[284,593,-90,823,-318,-384,511,-190,-155,-93,353,762,39,-505,284,-257,-22,-264,-439,592,359,861,-425,15,-15,426,-290,-329,-297,-378,-340,-16]
0
[-141,66,-71,-94,282,231,-605,318,96,153,-2,455,-357,225,-356,38,-366,-131,-247,73,-273,282,-161,250,-204,-420,341,-20,-609,120,220,-35]
5
[11,177,-237,-204,248,189,-374,302,175,78,83,269,-130,-2,-99,-47,-10,-21,-138,22,-42,349,-390,83,-349,-158,2,86,-440,-256,373,162]
2
[-52,152,-230,-161,245,157,-272,212,187,72,107,271,-193,-89,-172,-34,-91,5,-140,-4,-61,367,-376,29,-289,-152,-32,67,-423,-265,337,142]
9
[-14,-292,501,72,-661,219,-306,-599,-448,241,-168,372,32,-195,659,531,-219,-188,26,-107,145,-65,431,-352,356,-32,-186,-510,424,153,-340,-243]
5
[-398,-195,-116,85,-56,180,228,-362,442,303,-125,254,-106,63,180,18,31,-127,-297,57,-124,466,340,255,172,372,136,-68,35,-411,-275,260]
5
[150,538,-90,863,-288,-409,503,-164,-178,-110,357,685,-18,-442,185,-245,-26,-367,-503,590,269,771,-380,119,-72,304,-175,-298,-470,-246,-329,-18]
2
[-310,67,-41,31,-117,156,188,-205,439,199,-144,67,-155,156,-75,-45,17,26,-284,70,-141,185,272,373,174,340,124,34,-36,-199,-204,8]
3
[-170,224,689,149,99,-301,-209,-167,-531,-419,463,303,-174,-156,148,30,-215,206,6,207,48,-467,144,-540,582,4,-305,-331,372,656,609,52]
8
[-174,109,646,90,121,-272,-335,-266,-502,-407,422,409,-257,-47,-11,-16,-322,100,60,207,-50,-411,238,-545,531,-156,-212,-487,244,729,532,53]
5
[-332,42,-107,-14,-114,220,235,-76,517,205,-53,2,-84,177,-51,8,57,105,-278,62,-97,283,199,278,175,374,133,59,20,-248,-108,131]
2
[217,601,-60,839,-279,-401,456,-211,-184,-90,344,750,-25,-487,264,-263,-5,-384,-481,562,345,847,-439,62,24,332,-231,-289,-372,-257,-336,-21]
2
[-40,93,-14,-262,224,209,-696,257,175,168,65,416,-335,176,-250,75,-268,55,-318,41,8,338,-226,93,-302,-368,168,-34,-521,56,247,54]
8
[-186,113,-89,-128,327,253,-589,257,220,197,136,299,-446,195,-284,-40,-319,104,-456,118,-28,485,-223,198,-256,-317,215,90,-558,82,272,82]
8
[-241,196,86,47,-189,170,317,-53,442,231,-84,-11,-70,69,102,73,107,150,-259,54,3,150,133,288,335,573,-85,155,169,-332,-125,53]
7
[232,543,-99,718,-316,-414,447,-305,-251,-33,404,669,142,-679,561,-88,50,-376,-577,418,431,838,-400,-82,27,311,-204,-302,-198,-514,-389,22]
8
[-339,-124,-139,72,-34,234,190,-266,374,337,-108,237,-49,66,257,36,14,-12,-373,69,-125,520,249,204,199,402,140,-59,149,-363,-339,237]
9
[-88,-279,143,-51,-502,416,-396,-486,-332,324,-313,403,-20,105,195,401,-246,-304,63,-101,-140,-5,628,-253,241,-338,164,-724,105,392,-625,-593]
7
[-67,127,-128,-117,226,156,-373,150,146,85,108,379,-209,-98,-96,-45,-82,-111,-118,40,-29,363,-382,23,-272,-125,-5,-12,-369,-237,389,251]
2
[-127,201,-13,-138,293,267,-647,306,98,133,99,380,-303,133,-92,36,-236,105,-301,47,47,363,-280,102,-197,-220,107,91,-390,75,249,120]
4
[-368,-163,-156,-54,-22,195,177,-247,421,302,-115,230,-36,111,84,19,-13,-98,-308,40,-159,428,360,271,179,330,136,-41,0,-312,-278,199]
1
[-96,217,651,-12,10,-337,-149,-258,-454,-315,392,182,-236,-146,63,-37,-117,316,126,270,184,-316,-21,-658,453,-85,-258,-389,346,458,452,1]
6
[-389,-204,-235,66,0,219,200,-375,468,284,-52,239,-35,52,200,-12,12,-42,-383,79,-169,546,337,212,124,389,190,-111,55,-379,-235,286]
9
[205,557,-87,773,-269,-374,467,-228,-127,9,380,594,16,-509,189,-281,53,-352,-537,580,387,834,-448,101,-65,282,-220,-216,-440,-356,-442,-23]
6
[179,533,-57,860,-369,-460,610,-321,-257,-122,439,636,138,-717,473,-98,25,-411,-497,502,457,789,-482,-104,67,326,-237,-289,-293,-520,-365,72]
1
[-50,-197,562,86,-733,244,-222,-584,-528,256,-157,335,81,-256,692,537,-240,-150,-64,-83,165,-102,370,-350,521,93,-257,-452,532,252,-446,-212]
9
[-260,-110,-176,-75,-2,242,90,-275,538,401,-71,263,-76,127,234,0,83,56,-492,42,-33,627,345,199,134,433,51,-27,155,-373,-273,259]
8
[-125,-301,204,75,-589,407,-337,-646,-350,330,-325,381,57,-43,312,341,-160,-275,20,-103,-41,43,624,-287,217,-234,61,-722,164,325,-641,-538]
0
[10,276,-139,-75,186,176,-354,342,88,14,130,423,-194,-67,-74,-5,-122,-33,-143,39,-39,346,-430,28,-148,-17,-124,16,-374,-177,356,161]
7
[-102,-343,152,-24,-575,385,-348,-652,-313,310,-333,407,-11,43,225,368,-177,-296,1,-65,-138,83,648,-280,108,-396,223,-744,92,333,-592,-557]
4
[-149,142,675,164,215,-271,-341,-167,-528,-415,469,485,-225,-42,90,18,-264,48,78,229,-78,-464,211,-446,545,-101,-202,-460,293,735,560,27]
2
[-1,328,615,-39,47,-275,-295,-12,-493,-386,345,302,-197,-22,49,11,-196,398,136,230,194,-347,-96,-669,516,-43,-278,-317,328,566,476,-88]
0
[-128,138,647,90,94,-321,-354,-248,-480,-416,450,427,-243,-84,-6,-14,-277,32,123,237,-24,-455,165,-532,548,-70,-264,-510,320,764,619,50]
8
[-158,215,706,121,60,-296,-323,-147,-577,-462,405,505,-257,-76,0,-13,-309,28,158,272,-74,-532,137,-431,559,-32,-270,-494,248,804,540,52]
6
[-87,237,627,-4,-57,-356,-89,-220,-400,-301,307,221,-200,-100,80,-24,-194,237,218,251,158,-279,-17,-630,447,-107,-156,-379,302,347,504,-104]
7
[3,304,676,23,-32,-286,-271,-172,-527,-403,384,366,-196,-99,105,16,-217,319,115,256,168,-314,-41,-669,493,-16,-297,-454,388,540,523,14]
2
[-173,174,613,82,195,-259,-348,-37,-571,-445,460,456,-196,-16,118,33,-309,108,147,225,-53,-534,175,-492,531,-38,-210,-414,334,785,571,56]
0
[-19,279,603,-71,37,-368,-300,-207,-462,-390,391,255,-210,-105,2,-73,-214,264,111,249,149,-341,-32,-629,383,-63,-285,-341,304,572,626,11]
4
[-323,-145,-86,69,-84,149,247,-398,434,291,-97,249,-71,-1,193,1,21,-90,-343,65,-118,516,283,196,252,481,90,-93,129,-449,-234,277]
5
[-87,228,-163,-159,202,217,-400,296,123,54,104,314,-174,-34,-96,-37,-5,-19,-131,21,-52,290,-384,73,-321,-102,-2,69,-459,-195,389,142]
7
[-72,-270,225,59,-461,396,-307,-544,-427,293,-360,407,121,-29,353,408,-134,-275,123,-165,-71,1,625,-339,247,-354,105,-741,165,412,-683,-660]
9
[-78,-277,198,-21,-511,397,-363,-512,-428,292,-328,371,71,-6,400,425,-160,-213,55,-145,-45,-7,575,-347,281,-267,93,-693,227,327,-640,-576]
0
[18,302,618,-83,72,-319,-345,-181,-517,-385,382,217,-236,-94,67,-60,-175,414,111,217,170,-341,-55,-653,467,-68,-318,-308,363,553,565,-64]
3
[-312,125,-103,41,-164,146,285,-201,538,245,-125,59,-124,139,-34,-48,67,-1,-297,120,-58,335,202,321,162,400,127,41,-12,-264,-168,65]
1
[-82,297,623,-22,74,-378,-259,-157,-422,-365,394,227,-266,-76,18,-85,-182,278,103,237,169,-320,-63,-612,407,-125,-240,-281,294,482,650,-47]
8
[243,668,67,788,-294,-404,410,-186,-213,-51,353,694,2,-528,302,-241,22,-283,-523,547,431,764,-417,51,75,396,-397,-233,-281,-208,-298,-17]
8
[-45,-250,555,1,-706,255,-300,-530,-446,282,-146,332,70,-186,700,613,-237,-147,22,-103,241,-94,424,-371,401,-112,-144,-541,386,228,-456,-310]
3
[-133,222,653,-12,32,-279,-209,-231,-418,-273,357,171,-248,-61,28,-61,-141,319,174,264,204,-321,2,-624,401,-130,-151,-371,344,519,447,-73]
0
[-92,194,-9,-215,300,226,-685,331,89,161,105,360,-276,120,-137,127,-241,135,-347,-3,12,270,-241,83,-149,-279,133,107,-405,58,240,62]
1
[-386,-239,-178,105,-41,247,195,-288,405,271,-136,284,-72,134,159,24,-115,-150,-354,4,-275,453,457,301,205,277,238,-110,17,-309,-341,136]
3
[-74,257,636,81,72,-339,-136,-127,-501,-415,441,192,-213,-107,93,-32,-187,463,96,238,219,-336,-16,-715,453,-14,-332,-322,365,474,514,-63]
0
[-218,48,-9,-11,-202,152,199,-216,512,253,-185,40,-134,93,-44,45,87,120,-289,58,-29,358,133,246,267,368,92,-8,-22,-287,-200,46]
5
[165,496,-125,786,-335,-398,580,-362,-127,-88,426,711,42,-656,345,-146,-1,-417,-522,521,414,892,-431,-62,13,292,-146,-371,-397,-511,-429,45]
6
[25,-187,715,106,-687,202,-196,-571,-487,252,-138,328,111,-292,788,608,-250,-88,46,-102,338,-153,313,-493,503,61,-349,-485,597,134,-357,-212]
9
[-18,210,-73,-215,269,125,-320,304,28,1,97,292,-138,-64,-42,-6,-5,28,-49,-5,0,224,-384,14,-179,-66,-127,95,-274,-189,316,165]
4
[-299,-58,-156,35,-118,164,267,-257,488,334,-126,228,-53,52,174,-10,50,-26,-342,89,-82,524,255,273,198,502,81,-67,104,-442,-348,229]
6
[6,-296,543,81,-707,333,-305,-468,-437,268,-175,364,120,-166,697,571,-264,-141,13,-150,154,-47,389,-430,496,-60,-198,-528,496,187,-399,-287]
0
[203,596,79,827,-260,-386,458,-299,-279,-66,389,688,19,-570,325,-236,-24,-322,-524,569,392,731,-433,-27,105,411,-388,-259,-253,-229,-342,20]
9
[-70,306,557,-31,47,-311,-211,-113,-360,-350,459,171,-257,-11,-31,-87,-197,386,48,291,163,-262,-67,-599,389,-54,-194,-282,305,514,532,5]
3
[-131,236,723,76,111,-287,-317,-73,-584,-489,464,427,-228,-62,31,13,-301,135,122,248,-18,-600,105,-466,598,-46,-356,-366,290,721,572,99]
6
[-332,-84,-145,92,-168,133,272,-329,496,296,-74,248,-58,49,171,3,10,-101,-339,129,-72,473,280,272,232,526,57,-27,139,-378,-238,333]
1
[148,539,-129,899,-259,-406,525,-214,-212,-160,337,760,-34,-473,225,-331,15,-472,-372,611,219,776,-402,142,-48,325,-176,-306,-433,-284,-329,-28]
6
[-77,-209,544,98,-708,223,-271,-575,-469,232,-150,443,24,-187,620,548,-245,-203,13,-67,188,-64,415,-387,433,-26,-144,-514,408,212,-399,-258]
5
[-40,-314,520,56,-715,220,-299,-651,-434,238,-136,357,66,-243,772,563,-200,-169,6,-127,209,-19,423,-375,376,-55,-114,-573,515,78,-354,-213]
8
[239,608,-107,753,-292,-448,358,-299,-301,-77,428,783,88,-680,436,-137,1,-451,-545,479,378,786,-420,-93,36,323,-259,-375,-297,-317,-304,27]
2
[-333,174,21,67,-132,83,384,-135,530,262,-145,-44,-181,128,-150,-55,54,44,-217,149,3,215,123,337,285,457,26,115,-4,-231,-148,23]
2
[101,166,-190,-224,174,148,-392,282,88,61,97,287,-167,-65,10,-18,26,60,-165,39,-20,348,-469,31,-329,-66,-84,74,-306,-291,320,232]
6
[-164,214,7,43,-146,95,240,-42,294,154,-136,72,-39,72,143,57,137,190,-308,48,-11,161,127,237,251,450,-75,118,109,-318,-175,18]
2
[-45,-259,602,145,-697,235,-290,-511,-575,182,-118,365,82,-219,748,571,-188,-140,21,-133,170,-95,412,-326,405,16,-235,-553,454,214,-445,-239]
5
[-183,134,-32,-21,-141,113,223,-151,502,250,-68,21,-79,78,118,-2,67,131,-390,52,36,339,161,222,257,451,-65,118,138,-342,-84,103]
8
[11,102,-103,-242,230,148,-260,263,75,19,80,274,-91,-90,30,30,6,33,-62,-47,8,309,-324,-5,-192,-127,-50,24,-266,-249,295,185]
8
[-314,116,-115,-44,-114,115,208,-168,586,287,-96,-27,-87,136,-30,-12,39,66,-325,79,4,342,220,325,162,323,128,16,-66,-269,-175,79]
1
